[128 = 0]
[124 130 133  57 121 156 157  97  95 159 114 161 104 120 114 140 121 107
 123]  (55) > <36>
[ 74 191 151 101 113 146 150 103  99 141 110 152 116 125 109 116 121 105
 133]  (53) > <30>
[143 105 194  92 134 129 137 100 112 162 131 131 108 124 109 125 119  95
 122]  (60) > <24>
[135 121 149 112 114 124 125 122 102 112 139  98 140 133 129 103 170 103
  96]  (54) > <26>
[133 122 113  83 118 148 153  93 107 156 113 169 103 131 114 128 132 109
 134]  (54) > <26>
[154 134 170  37 118 138 149  89 116 167 119 145  92 124 114 118 139 111
 120]  (55) > <36>
[136 111 186  81 119 160 139  86 103 171 118 164 101  74 100 116 103  95
 135]  (60) > <24>
[147 132 157  52 126 156 148  94 101 167 108 166  92 132 127 119 137  96
 137]  (55) > <36>
[157 122 165  68 123 161 149  43 113 180 111 171 104 115  93 116 120  99
 132]  (60) > <38>
[171 125 188  66 129 149 156  63 118 180 118 157  85 113 103 150 127  89
 125]  (60) > <38>
[148 117 186  75 122 156 136  85 111 159 138 148 106 117 112 117 117 113
 130]  (60) > <24>
[134 159 152  64 117 160 156  85 113 159 124 160  99 129 105 134 131 125
 129]  (55) > <29>
[123 146 132  44 145 165 159  94 116 168 111 156  93 126  93 139 124 115
 123]  (55) > <36>
[129 124 158  95 119 161 156 101 123 172 114 181 116 113 109 148  98 127
 137]  (60) > <24>
[136 137 178  56 141 149 148  90 114 179 128 155 105 139 102 102 117 252
 138]  (60) > <24>
[154 136 163  71 123 143 149  96 121 163 124 149 108 137 121 118 141 164
 129]  (55) > <36>
[178 148 154  55 120 142 149  83 122 191 104 160  85 129  97 123 172 109
 132]  (55) > <29>
[128 128 141  62 107 155 153  99 125 165 179 157 117 126 116 138 131 114
 118]  (55) > <29>
[140 144 151  72  82 153 158  77  81 171 137 163  87 125 100 119 113  94
 132]  (53) > <22>
[137 142 138 100 108 155 156  89 106 166 120 183 115 127 115 127 124 110
 137]  (55) > <36>
[152 123 181 110 124 135 124 113 119 147 133 135 105 122 102 117 128 112
 130]  (60) > <38>
[141 130 166 105 138 140 140 104 109 152 142 145 109 139 108 130 116 122
 125]  (60) > <24>
[140 127 130  64 127 173 123  92 132 170 119 158 111 108 110 126 120 132
 127]  (54) > <37>
[135 138 109  95 140 150 155 102 135 173 110 189 106 123 109 126  92  99
 149]  (60) > <38>
[128 131 110  67 124 168 160  85 108 182 114 194 107 116 111 141 118 115
 113]  (55) > <29>
[137 129  98  74 125 163 150  83 122 145 114 186 129 122 100 124 109 121
 123]  (54) > <26>
[141 130 134  80 121 160 136  94 110 155 165 162 104 121 110 110 131 123
 120]  (54) > <26>
[140 140 130  91 135 146 132 104 147 168 106 156 107 109  98 129 112 112
 144]  (60) > <24>
[142 126 154  52 101 157 142 100 124 154 134 156 115 126 101 140 135 113
 139]  (54) > <37>
[118 138 117  90 128 153 148 103 110 146 129 165 115 138 114 121 103 119
 108]  (53) > <30>
[148 108 159  69 131 137 148  98 103 174 119 155  98 128  94 122 127 110
 137]  (55) > <29>
[146 135 136  61 111 152 151  87 106 179 126 171  94 118  96 126 107 114
 124]  (55) > <29>
[158 140 152  57 164 136 142  69 104 174 117 162  87 124 115 105 107  87
 142]  (53) > <30>

[130 127 136 119 131 129 133 128 127 145 138 127 137 137 145 151 131 110
 126]  (47) > (21)
[109 129 130 124 138 126 125 127 132 136 132 130 138 133 128 112 131 131
 131]  (46) > (16)
[139 131 134 128 126 118 123 133 122 142 134 132 129 131 130  91 129 132
 125]  (45) > (17)
[109 128 133 124 140 126 126 125 124 154 147 131 143 141 132  93 126 141
 129]  (46) > (16)
[131 129 134 131 135 120 125 134 127 136 136 125 135 134 135 102 129 149
 130]  (45) > (30)
[154 130 134 130 140 111 129 143 133 147 133 125 139 122 141 107 137 133
 131]  (45) > (17)
[130 132 128 127 135 117 124 136 127 135 130 125 134 124 123 112 126 142
 135]  (45) > (30)
[101 124 126 131 138 139 128 125 126 148 145 129 144 137 119 121 131 130
 136]  (46) > (16)
[129 130 135 120 130 127 136 128 133 130 131 126 130 129 133 120 139 123
 126]  (47) > (21)
[140 131 130 134 134 116 121 137 127 129 128 122 132 127 135 116 127 137
 141]  (45) > (30)
[151 126 135 125 134 124 141 136 133 139 134 118 128 136 132 153 130 122
 134]  (47) > (25)
[101 128 140 125 137 128 123 126 121 140 141 130 146 126 132 124 132 126
 132]  (46) > (16)
[143 127 139 125 140 109 127 135 131 139 129 124 136 130 129 114 116 139
 135]  (45) > (30)
[143 121 142 131 129 126 130 135 122 130 137 124 126 134 140 154 129 118
 132]  (47) > (25)
[136 132 139 124 131 131 127 127 130 146 138 129 132 138 143 138 135 120
 131]  (47) > (21)
[152 122 135 137 129 121 135 134 132 138 130 129 131 131 139 129 125 149
 128]  (47) > (25)
[146 131 128 128 121 121 133 134 132 136 131 124 130 132 136 109 131 138
 130]  (45) > (17)
[133 124 125 127 124 128 122 117 124 148 131 129 136 124 123  97 129 129
 128]  (46) > (24)
[126 128 130 126 130 130 134 127 132 139 134 122 133 131 145 137 135 114
 124]  (47) > (21)
[102 134 130 130 128 132 132 130 124 137 137 133 140 137 135 125 130 127
 129]  (46) > (16)
[119 133 121 129 126 125 126 133 128 126 124 129 141 122 126 100 132 142
 127]  (45) > (30)
[139 132 141 114 138 119 123 132 131 148 135 120 130 136 139 102 130 134
 129]  (45) > (17)
[126 127 136 122 132 122 111 132 124 143 142 126 133 139 130 114 126 127
 136]  (46) > (24)
[140 129 131 127 132 119 121 138 129 154 129 125 130 128 134  96 130 134
 114]  (45) > (17)
[111 121 132 129 132 130 128 124 123 140 140 129 132 132 119 109 127 128
 128]  (46) > (24)
[127 130 127 132 128 127 122 123 122 147 133 133 127 123 122  90 129 130
 125]  (46) > (24)
[ 92 131 127 114 149 129 117 132 124 128 134 126 139 137 127 124 131 131
 132]  (46) > (16)
[128 124 131 126 131 125 126 126 127 146 140 119 135 138 135 111 130 130
 127]  (46) > (16)

[122 132 133 128 134 133 126 115 123 130 125 132 106 128 131 122 123 124
 125]  <224> > (237)
[137 130 130 139 135 135 118 110 117 116 126 139 130 131 132 129 135 114
 123]  <220> > (231)
[129 130 128 126 130 136 134 114 132 140 129 133 129 127 118 128 119 128
 117]  <224> > (237)
[128 130 126 126 131 140 131 128 119 142 125 126 133 125 138 121 123 129
 128]  <229> > (229)
[129 130 131 137 128 123 119 114 125 128 132 131 123 136 138 129 135 110
 121]  <220> > (233)
[131 132 126 127 132 140 126 136 124 125 127 129 131 126 132 120 128 127
 124]  <229> > (229)
[135 130 128 135 129 136 120 130 113 124 126 123 131 124 141 122 125 123
 128]  <229> > (243)
[136 126 130 138 123 138 128 127 119 120 129 119 135 132 131 122 129 119
 132]  <229> > (218)
[125 131 133 126 137 134 132  98 128 132 130 141 124 135 119 132 132 123
 118]  <224> > (235)
[138 128 129 136 138 132 115 110 124 118 132 127 128 136 137 131 139 117
 124]  <220> > (231)
[131 125 130 127 122 123 136 135 130 124 127 120 127 121 123 127 128 126
 137]  <229> > (218)
[128 127 132 122 135 129 125 109 134 138 135 137 126 125 106 124 129 121
 123]  <224> > (235)
[118 127 126 125 130 136 129 123 121 119 128 124 121 122 132 121 127 118
 137]  <229> > (218)
[132 126 131 134 127 132 116 129 123 117 134 128 131 117 130 123 124 120
 127]  <229> > (243)
[122 127 128 138 134 148 127  98 122 127 127 131 130 133 133 123 128 121
 123]  <224> > (237)
[133 127 124 131 138 159 126 109 116 126 130 134 132 133 140 121 128 121
 122]  <224> > (237)
[133 128 136 137 134 132 116 113 126 121 136 132 127 134 125 132 139 118
 121]  <220> > (233)
[134 124 126 138 134 134 120 123 118 114 126 123 131 123 138 123 120 117
 137]  <229> > (243)
[133 128 129 132 126 138 126 124 113 119 126 124 129 127 131 124 124 119
 131]  <229> > (218)
[126 133 124 125 138 137 126 114 124 124 130 142 121 131 132 131 129 129
 116]  <224> > (237)
[128 125 112 141 133 127 123 103 126 124 131 122 131 132 128 132 139 113
 126]  <220> > (233)
[128 126 139 145 127 117 121 122 137 134 136 137 126 118 114 130 120 121
 122]  <220> > (233)
[130 128 126 131 128 130 125 122 119 123 126 126 131 125 132 119 130 129
 132]  <229> > (218)
[140 128 135 136 135 126 114 104 130 114 134 127 132 135 130 131 143 113
 123]  <220> > (231)
[133 128 128 131 120 134 128 128 127 124 126 123 135 128 133 121 128 121
 133]  <229> > (218)
[138 128 130 139 138 143 129  93 116 131 119 135 133 136 127 129 143 116
 123]  <224> > (235)
[134 144 134 135 136 136 117  99 122 120 131 134 128 131 122 130 140 113
 122]  <220> > (231)
[130 129 139 134 131 124 119 103 130 129 134 125 128 131 123 133 138 115
 125]  <220> > (233)
[133 122 137 134 134 125 124 106 122 116 132 128 128 134 128 134 127 116
 126]  <220> > (222)
[139 130 131 137 132 142 118 123 109 110 123 121 136 123 142 124 143 119
 128]  <229> > (243)
[133 133 121 129 130 142 125 121 109 118 123 130 130 129 130 123 128 122
 127]  <229> > (229)
[128 128 131 138 132 128 119 109 130 120 132 127 131 131 131 128 138 112
 128]  <220> > (231)
